Below is a small trained network, with its code and all its weights. Each question gives an input and a class and asks what happens when units are switched off, that is, made to give their printed mean instead of their output.

import numpy as np


def w(rows, s, z=0):
    codes = np.array(rows[::2]) - 128.0
    scale = np.full(codes.shape[1], s)
    scale[-1] = z or s
    return codes * scale


def norm(h):
    return h / np.sqrt((h * h).mean(-1, keepdims=True) + 1e-5)


def f(y):
    return y / 2 * (1 + np.tanh(0.7978845608 * (y + 0.044715 * y**3)))


def log_softmax(a):
    a = a - a.max(-1, keepdims=True)
    return a - np.log(np.exp(a).sum(-1, keepdims=True))


def net(x, mask):
    res = np.array(x, float).reshape(1, 5) / 4 @ E
    u = 0
    for l in range(3):
        y = f(norm(res) @ A[l][:, :-1].T + A[l][:, -1])
        res = res + np.where(mask[u : u + 7], y, B[l][:, -1]) @ B[l][:, :-1]
        u += 7
    return log_softmax(norm(res)[-1] @ U[:, :-1].T + U[:, -1])


A, B = {}, {}
E = w([
[81,169,165,113,61],'x0',
[162,132,138,1,86],'x1',
[101,24,37,143,111],'x2',
[134,61,250,138,95],'x3',
[84,98,81,58,205],'x4',
],0.0021)
A[0] = w([
[148,32,118,12,62,93],'L0N1',
[132,67,243,174,110,56],'L0N2',
[140,168,217,26,166,82],'L0N3',
[133,156,59,43,161,93],'L0N4',
[181,148,42,128,166,81],'L0N5',
[88,254,101,84,44,235],'L0N6',
[77,78,81,34,149,2],'L0N7',
],0.004,0.00048)
B[0] = w([
[135,127,195,157,69,230],'L0N1',
[199,232,113,66,169,221],'L0N2',
[70,90,68,122,165,214],'L0N3',
[202,14,160,106,194,185],'L0N4',
[112,222,157,90,133,163],'L0N5',
[153,253,72,10,195,248],'L0N6',
[165,78,202,123,113,171],'L0N7',
],0.0037,0.0016)
A[1] = w([
[211,117,123,147,77,98],'L1N1',
[89,128,34,188,161,70],'L1N2',
[131,193,137,189,110,113],'L1N3',
[198,204,178,132,116,192],'L1N4',
[97,123,131,86,1,254],'L1N5',
[72,115,43,211,161,49],'L1N6',
[220,52,108,155,244,112],'L1N7',
],0.0048,0.0014)
B[1] = w([
[135,109,88,190,84,151],'L1N1',
[98,154,169,76,62,147],'L1N2',
[169,8,190,128,149,165],'L1N3',
[171,117,63,139,204,253],'L1N4',
[186,132,84,161,252,207],'L1N5',
[83,234,171,171,35,149],'L1N6',
[160,217,110,69,126,208],'L1N7',
],0.0038,0.0023)
A[2] = w([
[71,60,213,77,121,112],'L2N1',
[86,159,127,161,2,4],'L2N2',
[124,32,159,98,97,134],'L2N3',
[182,162,66,202,97,164],'L2N4',
[37,161,118,155,137,187],'L2N5',
[178,180,237,156,167,144],'L2N6',
[139,58,150,190,164,136],'L2N7',
],0.0058,0.0017)
B[2] = w([
[33,70,94,236,88,127],'L2N1',
[89,192,237,51,22,136],'L2N2',
[197,107,80,253,140,138],'L2N3',
[39,32,158,191,55,211],'L2N4',
[74,65,242,60,64,150],'L2N5',
[110,99,46,50,118,254],'L2N6',
[71,73,56,227,132,170],'L2N7',
],0.0039,0.0025)
U = w([
[185,209,95,34,234,200],'0',
[157,33,105,241,160,175],'1',
[49,170,254,130,58,2],'2',
],0.0088,0.00091)

Each question gives the input, the list of numbers given to net, and the class t.
The units are the neurons (one row each of A and B). Each row of codes is followed by its name. A weight is (code - 128) times the scale printed after its matrix; where a second scale follows, it is the last column's (A, B and U).
mask holds one flag per neuron, layer by layer. A switched-off neuron (its flag False) gives its mean, the last column of its row in B, instead of its output. The means were averaged over made-up inputs and are rounded, as every weight is.
A unit's drop is (log p(t) with every unit on - log p(t) with that unit switched off) / (log p(t) with every unit on - log p(t) with every unit switched off).
The circuit of an input: a set's keep is (log p(t) with only the set's units on - log p(t) with every unit switched off) / (log p(t) with every unit on - log p(t) with every unit switched off). Starting from the 12 units with the biggest drops (on a tie, the unit counted first), units are removed one at a time, each time the one whose removal leaves the highest keep (on an exact tie, the one counted first), for as long as the keep stays at least 0.8.
units of the circuit, in order: the units of the circuit, biggest drop first
unit that matters most: the unit with the biggest drop
k most important neurons: the k neurons with the biggest drops, biggest first
top k neurons in layer l: the k neurons of layer l with the biggest drops, biggest first
drop when u is switched off: that unit's drop, to one decimal
input [-8,-1,0,8,0], class 0: 2 most important neurons	[L0N2, L1N7]
input [-8,-6,2,0,8], class 2: unit that matters most	L1N6
input [3,6,1,4,1], class 1: units of the circuit, in order	[L1N7, L2N3]
input [8,-5,-6,8,-5], class 0: 2 most important neurons	[L0N2, L2N6]
input [-2,7,-5,8,8], class 1: 2 most important neurons	[L2N1, L0N6]
input [-4,-5,2,4,3], class 2: top 2 neurons in layer 0	[L0N4, L0N6]
input [7,-6,-5,0,1], class 0: 2 most important neurons	[L0N6, L1N3]
input [3,5,-1,2,5], class 1: top 2 neurons in layer 0	[L0N1, L0N2]
input [5,-3,7,0,0], class 2: 2 most important neurons	[L1N6, L2N2]
input [8,-7,-6,3,0], class 0: 2 most important neurons	[L0N2, L2N6]
input [7,-5,-7,5,-3], class 0: drop when L0N2 is switched off	0.2
input [6,-6,7,4,7], class 2: drop when L1N6 is switched off	0.6
input [-8,0,8,-3,-3], class 2: drop when L1N6 is switched off	0.2
input [8,-1,5,3,-8], class 1: units of the circuit, in order	[L1N5]
input [-3,8,8,-2,5], class 1: drop when L2N3 is switched off	0.2
